Below is a small trained network, with its code and all its weights. Each question gives an input and a target symbol and asks what happens when units are switched off, that is, made to give their printed mean instead of their output.

import numpy as np


def w(rows, s, z=0):
    codes = np.array(rows[::2]) - 128.0
    scale = np.full(codes.shape[1], s)
    scale[-1] = z or s
    return codes * scale


def f(y):
    return np.maximum(y, 0)


def softmax(a):
    e = np.exp(a - a.max(-1, keepdims=True))
    return e / e.sum(-1, keepdims=True)


def log_softmax(a):
    a = a - a.max(-1, keepdims=True)
    return a - np.log(np.exp(a).sum(-1, keepdims=True))


def net(x, mask):
    ids = ['αβγζηλξσφω'.index(c) for c in x.split()]
    T = len(ids)
    res = E[ids] + P[:T]
    r = res
    for j in range(3):
        rows = slice(2 * j, 2 * j + 2)
        q, k, v = (r @ M[0][rows].T for M in (Q, K, V))
        z = softmax(np.where(np.tri(T) > 0, q @ k.T / 2**0.5, -1e9)) @ v
        o = O[0][rows]
        res = res + np.where(mask[j], z, o[:, -1]) @ o[:, :-1]
    y = f(res @ A[0][:, :-1].T + A[0][:, -1])
    res = res + np.where(mask[3:11], y, B[0][:, -1]) @ B[0][:, :-1]
    return log_softmax(res[-1] @ U[:, :-1].T + U[:, -1])


Q, K, V, O, A, B = {}, {}, {}, {}, {}, {}
E = w([
[146,90,44,124,149],'α',
[129,115,128,60,92],'β',
[102,147,161,85,86],'γ',
[123,120,73,169,165],'ζ',
[115,105,88,86,110],'η',
[220,108,51,138,147],'λ',
[105,194,199,128,97],'ξ',
[182,143,136,74,110],'σ',
[186,97,75,68,121],'φ',
[109,251,108,44,238],'ω',
],0.021)
P = w([
[138,147,114,124,158],'0',
[95,158,104,125,80],'1',
[172,211,61,150,157],'2',
[141,115,165,135,204],'3',
[72,101,148,119,68],'4',
[116,198,62,147,73],'5',
[168,136,153,113,252],'6',
[87,84,173,72,158],'7',
[114,179,58,95,87],'8',
[156,150,120,89,223],'9',
],0.018)
Q[0] = w([
[156,135,148,89,155],'head 0',
[120,18,186,211,98],'head 0',
[158,4,240,161,170],'head 1',
[122,191,124,132,235],'head 1',
[117,186,67,114,71],'head 2',
[85,9,169,105,88],'head 2',
],0.012)
K[0] = w([
[36,132,87,64,118],'head 0',
[148,114,106,179,56],'head 0',
[164,112,107,192,6],'head 1',
[98,68,157,102,127],'head 1',
[164,131,167,125,200],'head 2',
[125,200,84,130,109],'head 2',
],0.016)
V[0] = w([
[49,189,161,190,135],'head 0',
[106,35,131,62,32],'head 0',
[36,45,15,160,175],'head 1',
[112,68,71,48,125],'head 1',
[161,101,160,57,92],'head 2',
[248,128,128,164,129],'head 2',
],0.011)
O[0] = w([
[91,147,124,35,111,101],'head 0',
[101,195,43,219,129,9],'head 0',
[248,118,142,94,48,93],'head 1',
[111,113,101,248,22,165],'head 1',
[50,103,96,255,145,151],'head 2',
[154,131,210,193,234,173],'head 2',
],0.01,0.014)
A[0] = w([
[234,85,181,113,172,255],'neuron 0',
[218,61,130,254,58,128],'neuron 1',
[122,77,147,75,199,97],'neuron 2',
[122,65,83,39,89,31],'neuron 3',
[35,214,100,88,144,219],'neuron 4',
[89,217,66,194,157,234],'neuron 5',
[32,102,153,248,124,56],'neuron 6',
[237,86,48,131,192,178],'neuron 7',
],0.0086,0.0043)
B[0] = w([
[1,186,79,143,106,250],'neuron 0',
[197,192,152,135,157,216],'neuron 1',
[238,133,81,172,90,214],'neuron 2',
[116,127,139,205,180,183],'neuron 3',
[194,114,71,81,157,170],'neuron 4',
[98,65,79,86,146,193],'neuron 5',
[138,52,172,135,116,202],'neuron 6',
[60,157,195,73,98,193],'neuron 7',
],0.0089,0.02)
U = w([
[110,100,47,208,111,94],'α',
[213,83,208,146,171,224],'β',
[128,91,186,55,148,77],'γ',
[74,72,177,139,254,119],'ζ',
[196,109,75,150,75,131],'η',
[35,175,155,164,209,70],'λ',
[189,134,240,72,111,19],'ξ',
[74,134,156,62,117,156],'σ',
[73,95,43,109,114,163],'φ',
[126,128,128,64,227,4],'ω',
],0.0079,0.0023)

Each question gives the input, a string of symbols that net reads in full, and the target symbol t.
The units are the heads (2 rows each of Q, K, V and O) and the neurons (one row each of A and B). Each row of codes is followed by its name. A weight is (code - 128) times the scale printed after its matrix; where a second scale follows, it is the last column's (O, A, B and U).
mask holds one flag per unit, heads first, then neurons. A switched-off unit (its flag False) gives its mean, the last column of its rows in O or B, instead of its output. The means were averaged over made-up inputs and are rounded, as every weight is.
A unit's drop is (log p(t) with every unit on - log p(t) with that unit switched off) / (log p(t) with every unit on - log p(t) with every unit switched off).
unit that matters most: the unit with the biggest drop
top k neurons: the k neurons with the biggest drops, biggest first
which heads matter: for each layer, one digit per head in row order, 1 if its drop is at least 0.15 and else 0, layers parted by /
input λ σ α φ λ σ φ, target λ: unit that matters most => neuron 0
input σ ξ σ ω, target ω: which heads matter => 010
input ξ ξ ζ, target ω: which heads matter => 010
input λ σ β, target λ: which heads matter => 001
input λ ζ ω φ ξ α σ σ, target σ: which heads matter => 011
input σ φ φ ζ, target β: top 2 neurons => neuron 1; neuron 0
input σ φ α φ ζ σ γ ζ λ α, target σ: which heads matter => 010
input σ λ λ λ φ ξ σ ξ α σ, target ω: which heads matter => 110
input λ σ σ σ ξ σ η, target ω: which heads matter => 011
input σ λ σ η λ, target ζ: which heads matter => 110
input φ ξ γ β γ β ξ, target φ: which heads matter => 101
input γ ζ φ, target φ: which heads matter => 101
input φ ξ σ η σ φ, target η: which heads matter => 111
input λ α β φ φ ξ, target β: which heads matter => 000
input ζ γ σ σ ω, target ω: unit that matters most => head 0
input σ φ ξ φ, target β: top 3 neurons => neuron 1; neuron 0; neuron 6
input φ σ λ σ φ η σ φ λ α, target β: which heads matter => 010
input α σ λ, target ξ: which heads matter => 010
input η η ξ σ, target η: which heads matter => 111
input ξ λ λ σ φ λ η σ, target λ: unit that matters most => neuron 0
input ζ σ φ ξ, target ζ: top 2 neurons => neuron 2; neuron 1
input ζ α λ η σ λ γ η λ η, target η: top 3 neurons => neuron 0; neuron 1; neuron 3
input φ ξ σ σ λ λ ξ φ η η, target β: top 3 neurons => neuron 0; neuron 1; neuron 6
input η φ ξ σ η σ φ γ, target ζ: top 3 neurons => neuron 0; neuron 2; neuron 6
input σ φ σ α σ φ, target ξ: top 2 neurons => neuron 1; neuron 7
input λ φ φ σ, target β: top 2 neurons => neuron 1; neuron 0
input ξ λ σ σ α, target ζ: unit that matters most => head 1
input ζ φ α, target σ: top 2 neurons => neuron 0; neuron 7
input λ φ σ σ α γ α ξ σ, target ξ: top 2 neurons => neuron 1; neuron 2
